Below is a small trained network, with its code and all its weights. Each question gives an input and a class and asks what happens when units are switched off, that is, made to give their printed mean instead of their output.

import numpy as np


def w(rows, s, z=0):
    codes = np.array(rows[::2]) - 128.0
    scale = np.full(codes.shape[1], s)
    scale[-1] = z or s
    return codes * scale


def f(y):
    return y / 2 * (1 + np.tanh(0.7978845608 * (y + 0.044715 * y**3)))


def log_softmax(a):
    a = a - a.max(-1, keepdims=True)
    return a - np.log(np.exp(a).sum(-1, keepdims=True))


def net(x, mask):
    res = np.array(x, float).reshape(1, 8) / 4 @ E
    y = f(res @ A[0][:, :-1].T + A[0][:, -1])
    res = res + np.where(mask, y, B[0][:, -1]) @ B[0][:, :-1]
    return log_softmax(res[-1] @ U[:, :-1].T + U[:, -1])


A, B = {}, {}
E = w([
[112,105,168,226,127,151,159],'x0',
[152,197,136,106,126,10,215],'x1',
[37,72,145,127,164,54,91],'x2',
[67,180,190,112,85,160,82],'x3',
[157,83,174,108,34,60,101],'x4',
[161,89,151,102,128,168,98],'x5',
[43,144,90,63,130,167,181],'x6',
[133,122,93,181,76,135,113],'x7',
],0.011)
A[0] = w([
[208,182,100,223,64,162,147,183],'neuron 1',
[205,58,68,67,128,163,56,155],'neuron 2',
[102,138,172,158,85,112,138,187],'neuron 3',
[29,149,125,103,78,201,157,141],'neuron 4',
[109,60,150,203,122,78,106,56],'neuron 5',
[167,202,151,132,187,147,232,96],'neuron 6',
[144,202,125,68,162,169,173,176],'neuron 7',
[176,133,151,157,88,151,76,101],'neuron 8',
[119,92,53,137,230,91,235,199],'neuron 9',
[127,132,147,123,67,178,96,198],'neuron 10',
[46,191,155,100,147,38,89,153],'neuron 11',
[67,165,132,128,120,168,142,93],'neuron 12',
[196,147,106,153,95,80,148,4],'neuron 13',
[109,99,142,155,182,248,91,205],'neuron 14',
[135,112,134,145,201,216,64,187],'neuron 15',
],0.012,0.004)
B[0] = w([
[79,56,108,166,65,134,178,224],'neuron 1',
[163,131,107,120,82,80,67,217],'neuron 2',
[163,91,132,116,111,135,131,178],'neuron 3',
[113,82,74,78,193,222,111,223],'neuron 4',
[133,161,105,93,142,157,135,185],'neuron 5',
[170,158,162,157,89,104,106,203],'neuron 6',
[137,153,128,87,87,77,182,211],'neuron 7',
[106,103,127,131,104,107,152,181],'neuron 8',
[59,195,162,110,105,159,189,225],'neuron 9',
[149,137,95,119,169,164,158,192],'neuron 10',
[100,152,157,101,9,141,83,238],'neuron 11',
[120,107,106,102,89,154,120,178],'neuron 12',
[84,109,134,152,135,162,140,181],'neuron 13',
[121,118,170,143,145,210,109,249],'neuron 14',
[82,133,185,192,118,191,72,230],'neuron 15',
],0.015)
U = w([
[167,90,120,98,208,191,101,2],'0',
[82,112,255,222,110,170,116,164],'1',
[68,130,116,76,103,158,216,193],'2',
[143,95,160,102,68,103,25,244],'3',
[109,109,139,155,184,56,122,35],'4',
[173,237,179,82,95,28,189,149],'5',
[75,164,123,107,137,62,92,41],'6',
[193,23,93,182,112,48,182,126],'7',
],0.011,0.0048)

Each question gives the input, the list of numbers given to net, and the class t.
The units are the neurons (one row each of A and B). Each row of codes is followed by its name. A weight is (code - 128) times the scale printed after its matrix; where a second scale follows, it is the last column's (A, B and U).
mask holds one flag per neuron, in row order. A switched-off neuron (its flag False) gives its mean, the last column of its row in B, instead of its output. The means were averaged over made-up inputs and are rounded, as every weight is.
A unit's drop is (log p(t) with every unit on - log p(t) with that unit switched off) / (log p(t) with every unit on - log p(t) with every unit switched off).
The circuit of an input: a set's keep is (log p(t) with only the set's units on - log p(t) with every unit switched off) / (log p(t) with every unit on - log p(t) with every unit switched off). Starting from the 12 units with the biggest drops (on a tie, the unit counted first), units are removed one at a time, each time the one whose removal leaves the highest keep (on an exact tie, the one counted first), for as long as the keep stays at least 0.8.
circuit, biggest first: the units of the circuit, biggest drop first
unit that matters most: the unit with the biggest drop
top k neurons: the k neurons with the biggest drops, biggest first
drop of u: that unit's drop, to one decimal
input [-5,6,6,3,-2,3,-6,-3], class 3: unit that matters most	neuron 11
input [-5,-4,2,-4,-1,-7,-4,-2], class 6: top 2 neurons	[neuron 14; neuron 11]
input [0,4,5,-5,4,4,-3,-6], class 5: circuit, biggest first	[neuron 4; neuron 15]
input [7,3,2,1,4,-1,4,-7], class 2: top 3 neurons	[neuron 15; neuron 2; neuron 14]
input [7,5,-2,-8,2,2,-4,5], class 2: top 4 neurons	[neuron 15; neuron 9; neuron 5; neuron 14]
input [0,-1,-1,-5,5,5,0,-4], class 3: top 2 neurons	[neuron 1; neuron 2]
input [-3,-6,1,3,6,-3,8,-6], class 0: circuit, biggest first	[neuron 4; neuron 9]
input [2,-2,-6,-7,1,4,-8,5], class 7: top 2 neurons	[neuron 1; neuron 2]
input [7,-4,4,3,8,-5,2,-3], class 2: top 3 neurons	[neuron 2; neuron 5; neuron 15]
input [-3,-3,4,0,-2,-5,-4,6], class 3: top 3 neurons	[neuron 9; neuron 14; neuron 13]
input [7,6,2,-7,-7,-3,4,4], class 5: top 3 neurons	[neuron 6; neuron 4; neuron 14]
input [-5,2,5,2,0,0,-1,4], class 3: top 3 neurons	[neuron 9; neuron 7; neuron 11]
input [7,4,2,-4,6,3,-4,3], class 7: top 2 neurons	[neuron 9; neuron 15]
input [6,7,1,-5,5,-5,0,-5], class 5: unit that matters most	neuron 15
input [6,-1,-5,0,-4,4,7,-5], class 1: top 3 neurons	[neuron 15; neuron 14; neuron 6]
input [8,4,-4,-5,-4,-4,8,-5], class 5: top 2 neurons	[neuron 6; neuron 7]
input [5,-3,0,8,-6,6,7,-6], class 0: drop of neuron 4	1.4
input [3,-5,4,7,-2,0,5,-2], class 0: drop of neuron 2	0.0
input [5,7,0,-1,-6,7,-8,-7], class 5: drop of neuron 4	0.1
input [-5,-5,-5,-6,-2,8,2,-1], class 3: circuit, biggest first	[neuron 2]
